Below are the code and all the weights of a small trained network. Each question names an input and a target symbol and asks about switching units off, where a switched-off unit gives its printed mean instead of its output.

import numpy as np


def w(rows, s, z=0):
    codes = np.array(rows[::2]) - 128.0
    scale = np.full(codes.shape[1], s)
    scale[-1] = z or s
    return codes * scale


def norm(h):
    return h / np.sqrt((h * h).mean(-1, keepdims=True) + 1e-5)


def f(y):
    return np.maximum(y, 0)


def softmax(a):
    e = np.exp(a - a.max(-1, keepdims=True))
    return e / e.sum(-1, keepdims=True)


def log_softmax(a):
    a = a - a.max(-1, keepdims=True)
    return a - np.log(np.exp(a).sum(-1, keepdims=True))


def net(x, mask):
    ids = ['ΓΔΛΦΨζτ'.index(c) for c in x.split()]
    T = len(ids)
    res = E[ids] + P[:T]
    r = norm(res)
    for j in range(3):
        rows = slice(2 * j, 2 * j + 2)
        q, k, v = (r @ M[0][rows].T for M in (Q, K, V))
        z = softmax(np.where(np.tri(T) > 0, q @ k.T / 2**0.5, -1e9)) @ v
        o = O[0][rows]
        res = res + np.where(mask[j], z, o[:, -1]) @ o[:, :-1]
    y = f(norm(res) @ A[0][:, :-1].T + A[0][:, -1])
    res = res + np.where(mask[3:7], y, B[0][:, -1]) @ B[0][:, :-1]
    return log_softmax(norm(res)[-1] @ U[:, :-1].T + U[:, -1])


Q, K, V, O, A, B = {}, {}, {}, {}, {}, {}
E = w([
[160,169,89,190,159,124],'Γ',
[162,145,34,124,14,210],'Δ',
[108,143,108,222,76,131],'Λ',
[93,7,139,155,106,35],'Φ',
[122,99,38,143,168,91],'Ψ',
[122,79,52,85,114,207],'ζ',
[72,160,76,168,146,213],'τ',
],0.015)
P = w([
[131,150,157,99,130,149],'0',
[155,146,93,173,175,169],'1',
[104,185,109,108,112,129],'2',
[177,73,117,184,163,129],'3',
[129,135,187,97,144,142],'4',
[121,171,6,155,165,85],'5',
[72,177,120,90,99,111],'6',
[136,39,149,185,138,120],'7',
[105,124,201,91,144,136],'8',
[89,139,31,153,148,51],'9',
[76,155,130,82,103,122],'10',
[81,49,103,207,84,168],'11',
],0.015)
Q[0] = w([
[109,129,173,141,92,159],'H0',
[154,102,162,32,98,69],'H0',
[153,4,104,219,108,177],'H1',
[11,164,47,98,94,89],'H1',
[113,48,42,140,160,109],'H2',
[123,190,86,98,110,67],'H2',
],0.023)
K[0] = w([
[127,74,123,170,172,138],'H0',
[178,98,123,96,86,169],'H0',
[107,207,254,20,102,112],'H1',
[47,105,85,129,77,129],'H1',
[102,171,173,39,141,98],'H2',
[108,160,76,150,82,102],'H2',
],0.026)
V[0] = w([
[86,33,39,138,101,179],'H0',
[134,106,172,160,90,206],'H0',
[246,129,122,111,3,117],'H1',
[145,92,69,6,192,160],'H1',
[137,151,181,191,52,209],'H2',
[82,54,186,91,55,139],'H2',
],0.021)
O[0] = w([
[82,247,68,94,104,119,250],'H0',
[91,145,68,167,130,169,104],'H0',
[88,81,133,41,8,56,84],'H1',
[217,47,51,24,181,225,149],'H1',
[143,80,43,212,109,118,164],'H2',
[94,85,70,114,223,88,58],'H2',
],0.014,0.016)
A[0] = w([
[239,128,125,238,198,133,109],'N0',
[143,139,245,224,40,173,161],'N1',
[1,157,91,89,153,165,27],'N2',
[156,227,147,109,78,171,254],'N3',
],0.019,0.0016)
B[0] = w([
[32,115,112,140,50,206,233],'N0',
[251,74,155,151,168,107,196],'N1',
[132,33,158,142,133,133,193],'N2',
[17,97,126,61,93,139,249],'N3',
],0.019,0.016)
U = w([
[194,28,183,128,145,181,75],'Γ',
[127,60,57,63,79,80,54],'Δ',
[140,185,137,162,160,62,253],'Λ',
[85,76,119,109,255,80,114],'Φ',
[159,202,182,28,188,154,220],'Ψ',
[200,69,40,58,220,166,69],'ζ',
[84,182,72,166,161,226,122],'τ',
],0.0072,0.0022)

Each question gives the input, a string of symbols that net reads in full, and the target symbol t.
The units are the heads (2 rows each of Q, K, V and O) and the neurons (one row each of A and B). Each row of codes is followed by its name. A weight is (code - 128) times the scale printed after its matrix; where a second scale follows, it is the last column's (O, A, B and U).
mask holds one flag per unit, heads first, then neurons. A switched-off unit (its flag False) gives its mean, the last column of its rows in O or B, instead of its output. The means were averaged over made-up inputs and are rounded, as every weight is.
A unit's drop is (log p(t) with every unit on - log p(t) with that unit switched off) / (log p(t) with every unit on - log p(t) with every unit switched off).
The circuit of an input: a set's keep is (log p(t) with only the set's units on - log p(t) with every unit switched off) / (log p(t) with every unit on - log p(t) with every unit switched off). Starting from all 7 units, units are removed one at a time, each time the one whose removal leaves the highest keep (on an exact tie, the one counted first), for as long as the keep stays at least 0.8.
units of the circuit, in order: the units of the circuit, biggest drop first
k most important neurons: the k neurons with the biggest drops, biggest first
heads that matter: for each layer, one digit per head in row order, 1 if its drop is at least 0.15 and else 0, layers parted by /
drop when u is switched off: that unit's drop, to one decimal
input τ Δ τ Λ Ψ τ τ Δ, target Ψ: heads that matter -> 001
input Γ Γ ζ Δ Λ τ τ Δ, target Λ: units of the circuit, in order -> (H1)
input Γ Δ Γ τ Δ Δ, target Γ: heads that matter -> 101
input Γ Φ τ Δ, target Γ: 2 most important neurons -> (N1, N3)
input τ τ Φ τ τ Λ, target Φ: 2 most important neurons -> (N2, N0)
input ζ τ Δ τ τ Φ τ τ Φ Ψ Δ τ, target Φ: units of the circuit, in order -> (H2, N0)
input τ ζ Ψ Ψ τ τ ζ Λ τ Φ, target ζ: heads that matter -> 010
input τ Φ Δ Δ Ψ, target Ψ: heads that matter -> 001
input Ψ Ψ τ τ τ τ τ τ Φ Δ ζ, target ζ: units of the circuit, in order -> (H1, H2)
input Γ τ Δ Ψ Δ Γ, target Δ: 2 most important neurons -> (N1, N2)
input τ Ψ ζ Δ Φ, target Φ: 3 most important neurons -> (N2, N0, N3)
input τ Λ Δ τ Δ ζ τ ζ, target Δ: drop when N0 is switched off -> 0.1
input τ τ Δ Ψ τ Λ Γ τ Ψ τ, target Γ: drop when H2 is switched off -> 0.4
input Δ τ Δ τ Δ Ψ Γ, target Γ: drop when H0 is switched off -> 0.9
input Ψ ζ Ψ τ τ Λ, target Ψ: drop when H0 is switched off -> 0.1
input τ Ψ Γ τ Γ Λ, target Γ: units of the circuit, in order -> (H0)
